Below are the code and all the weights of a small trained network. Each question names an input and a class and asks about switching units off, where a switched-off unit gives its printed mean instead of its output.

import numpy as np


def w(rows, s, z=0):
    codes = np.array(rows[::2]) - 128.0
    scale = np.full(codes.shape[1], s)
    scale[-1] = z or s
    return codes * scale


def norm(h):
    return h / np.sqrt((h * h).mean(-1, keepdims=True) + 1e-5)


def f(y):
    return np.maximum(y, 0)


def log_softmax(a):
    a = a - a.max(-1, keepdims=True)
    return a - np.log(np.exp(a).sum(-1, keepdims=True))


def net(x, mask):
    res = np.array(x, float).reshape(1, 6) / 4 @ E
    u = 0
    for l in range(3):
        y = f(norm(res) @ A[l][:, :-1].T + A[l][:, -1])
        res = res + np.where(mask[u : u + 10], y, B[l][:, -1]) @ B[l][:, :-1]
        u += 10
    return log_softmax(norm(res)[-1] @ U[:, :-1].T + U[:, -1])


A, B = {}, {}
E = w([
[56,56,128,128,127],'x0',
[108,166,119,254,47],'x1',
[126,127,127,128,127],'x2',
[79,187,196,134,155],'x3',
[175,83,191,175,124],'x4',
[129,129,130,123,122],'x5',
],0.0069)
A[0] = w([
[191,55,227,159,118,6],'0.n1',
[119,179,238,133,140,115],'0.n2',
[47,72,129,163,85,149],'0.n3',
[124,122,132,179,97,24],'0.n4',
[235,249,127,126,94,72],'0.n5',
[176,92,75,143,134,19],'0.n6',
[151,95,131,90,228,82],'0.n7',
[155,125,187,92,77,45],'0.n8',
[172,83,89,124,89,3],'0.n9',
[51,197,19,44,80,98],'0.n10',
],0.011,0.0051)
B[0] = w([
[198,166,151,199,210,185],'0.n1',
[50,121,94,100,160,208],'0.n2',
[185,97,162,112,90,228],'0.n3',
[150,135,89,148,110,149],'0.n4',
[120,6,151,155,79,219],'0.n5',
[59,111,68,130,130,150],'0.n6',
[197,193,125,74,58,220],'0.n7',
[98,121,129,187,154,136],'0.n8',
[72,99,63,176,173,152],'0.n9',
[183,111,182,209,186,255],'0.n10',
],0.012,0.0064)
A[1] = w([
[58,161,45,94,93,8],'1.n1',
[150,157,143,169,178,118],'1.n2',
[182,136,63,153,109,144],'1.n3',
[152,144,108,146,177,148],'1.n4',
[184,137,156,148,80,127],'1.n5',
[2,151,149,132,161,98],'1.n6',
[162,110,132,119,146,136],'1.n7',
[108,105,194,125,135,138],'1.n8',
[116,174,114,154,72,107],'1.n9',
[52,176,167,106,135,71],'1.n10',
],0.014,0.011)
B[1] = w([
[200,58,246,65,210,131],'1.n1',
[140,83,152,179,190,214],'1.n2',
[79,107,80,151,199,236],'1.n3',
[122,169,172,165,167,215],'1.n4',
[54,116,163,90,109,253],'1.n5',
[141,67,56,128,195,174],'1.n6',
[89,131,158,129,77,228],'1.n7',
[133,81,96,127,104,228],'1.n8',
[127,212,128,84,98,141],'1.n9',
[61,97,51,205,89,149],'1.n10',
],0.011,0.006)
A[2] = w([
[198,161,119,106,171,140],'2.n1',
[124,153,113,199,76,125],'2.n2',
[222,247,45,186,40,27],'2.n3',
[106,148,102,218,113,143],'2.n4',
[130,124,123,183,112,100],'2.n5',
[51,154,50,142,178,121],'2.n6',
[187,222,115,191,104,11],'2.n7',
[148,200,68,93,36,37],'2.n8',
[145,133,172,102,101,145],'2.n9',
[136,227,74,75,70,65],'2.n10',
],0.012)
B[2] = w([
[118,179,153,94,117,180],'2.n1',
[124,227,138,69,161,179],'2.n2',
[121,34,212,57,197,128],'2.n3',
[112,193,133,71,144,254],'2.n4',
[158,183,126,85,104,172],'2.n5',
[100,87,85,68,148,206],'2.n6',
[2,38,231,234,233,128],'2.n7',
[161,119,202,58,183,131],'2.n8',
[81,125,160,156,86,193],'2.n9',
[63,121,185,84,138,138],'2.n10',
],0.013,0.0054)
U = w([
[94,127,157,131,130,254],'0',
[193,187,195,219,170,63],'1',
[161,249,122,29,48,74],'2',
[102,97,29,131,169,27],'3',
[87,110,159,143,123,135],'4',
[159,61,156,158,8,59],'5',
],0.012,0.0056)

Each question gives the input, the list of numbers given to net, and the class t.
The units are the neurons (one row each of A and B). Each row of codes is followed by its name. A weight is (code - 128) times the scale printed after its matrix; where a second scale follows, it is the last column's (A, B and U).
mask holds one flag per neuron, layer by layer. A switched-off neuron (its flag False) gives its mean, the last column of its row in B, instead of its output. The means were averaged over made-up inputs and are rounded, as every weight is.
A unit's drop is (log p(t) with every unit on - log p(t) with that unit switched off) / (log p(t) with every unit on - log p(t) with every unit switched off).
The circuit of an input: a set's keep is (log p(t) with only the set's units on - log p(t) with every unit switched off) / (log p(t) with every unit on - log p(t) with every unit switched off). Starting from the 12 units with the biggest drops (on a tie, the unit counted first), units are removed one at a time, each time the one whose removal leaves the highest keep (on an exact tie, the one counted first), for as long as the keep stays at least 0.8.
circuit, biggest first: the units of the circuit, biggest drop first
unit that matters most: the unit with the biggest drop
k most important neurons: the k neurons with the biggest drops, biggest first
top k neurons in layer l: the k neurons of layer l with the biggest drops, biggest first
input [-8,-5,-3,8,6,1], class 3: 4 most important neurons : [0.n2, 0.n3, 0.n10, 0.n8]
input [8,-8,2,-1,-8,0], class 1: circuit, biggest first : [0.n10, 0.n5, 1.n4]
input [-6,0,0,3,-5,5], class 5: unit that matters most : 0.n5
input [-4,8,5,8,-7,-4], class 2: top 2 neurons in layer 2 : [2.n4, 2.n2]
input [4,7,-5,-6,6,-1], class 2: 2 most important neurons : [0.n10, 2.n4]
input [-8,-5,-1,7,7,7], class 5: circuit, biggest first : [0.n5, 1.n8]
input [5,-3,-5,6,5,0], class 3: top 4 neurons in layer 1 : [1.n10, 1.n6, 1.n8, 1.n5]
input [0,7,-5,2,-8,1], class 1: 3 most important neurons : [0.n10, 0.n7, 1.n2]
input [-2,-3,-1,5,-1,-1], class 3: 2 most important neurons : [0.n2, 1.n10]
input [1,7,1,-7,4,3], class 2: circuit, biggest first : [0.n10, 2.n2]
input [3,-3,0,1,-4,-1], class 1: 2 most important neurons : [0.n10, 0.n5]
input [-5,5,0,-5,3,-4], class 2: top 3 neurons in layer 0 : [0.n10, 0.n3, 0.n2]
input [2,-8,-1,3,-7,-1], class 2: 2 most important neurons : [0.n7, 2.n1]
input [7,-3,-3,-4,8,-3], class 1: circuit, biggest first : [0.n1]
input [-6,4,3,-7,-2,0], class 3: 2 most important neurons : [0.n3, 0.n9]
input [-8,-4,-4,8,-5,-5], class 3: 2 most important neurons : [0.n2, 0.n3]
input [-7,-4,-4,-6,3,2], class 5: 2 most important neurons : [0.n5, 0.n2]
input [-1,-1,4,8,-8,1], class 1: top 2 neurons in layer 0 : [0.n10, 0.n6]
input [7,-1,-1,1,-4,-5], class 5: circuit, biggest first : [0.n3, 1.n3, 2.n4]
input [8,5,3,-4,1,-5], class 5: circuit, biggest first : [0.n3]
input [-7,1,6,8,2,-4], class 3: 2 most important neurons : [0.n2, 1.n6]
input [8,5,-2,6,-4,-7], class 5: circuit, biggest first : [0.n3, 1.n3]
input [1,8,-1,-6,-8,-1], class 1: top 2 neurons in layer 0 : [0.n10, 0.n7]
input [-1,0,2,7,4,1], class 3: circuit, biggest first : [0.n2, 1.n6]
input [-5,8,3,-7,-2,7], class 2: 2 most important neurons : [2.n2, 2.n4]
input [2,-3,-4,-6,4,-4], class 3: 2 most important neurons : [1.n3, 0.n10]
input [-5,-1,-2,1,0,-2], class 5: circuit, biggest first : [0.n5]
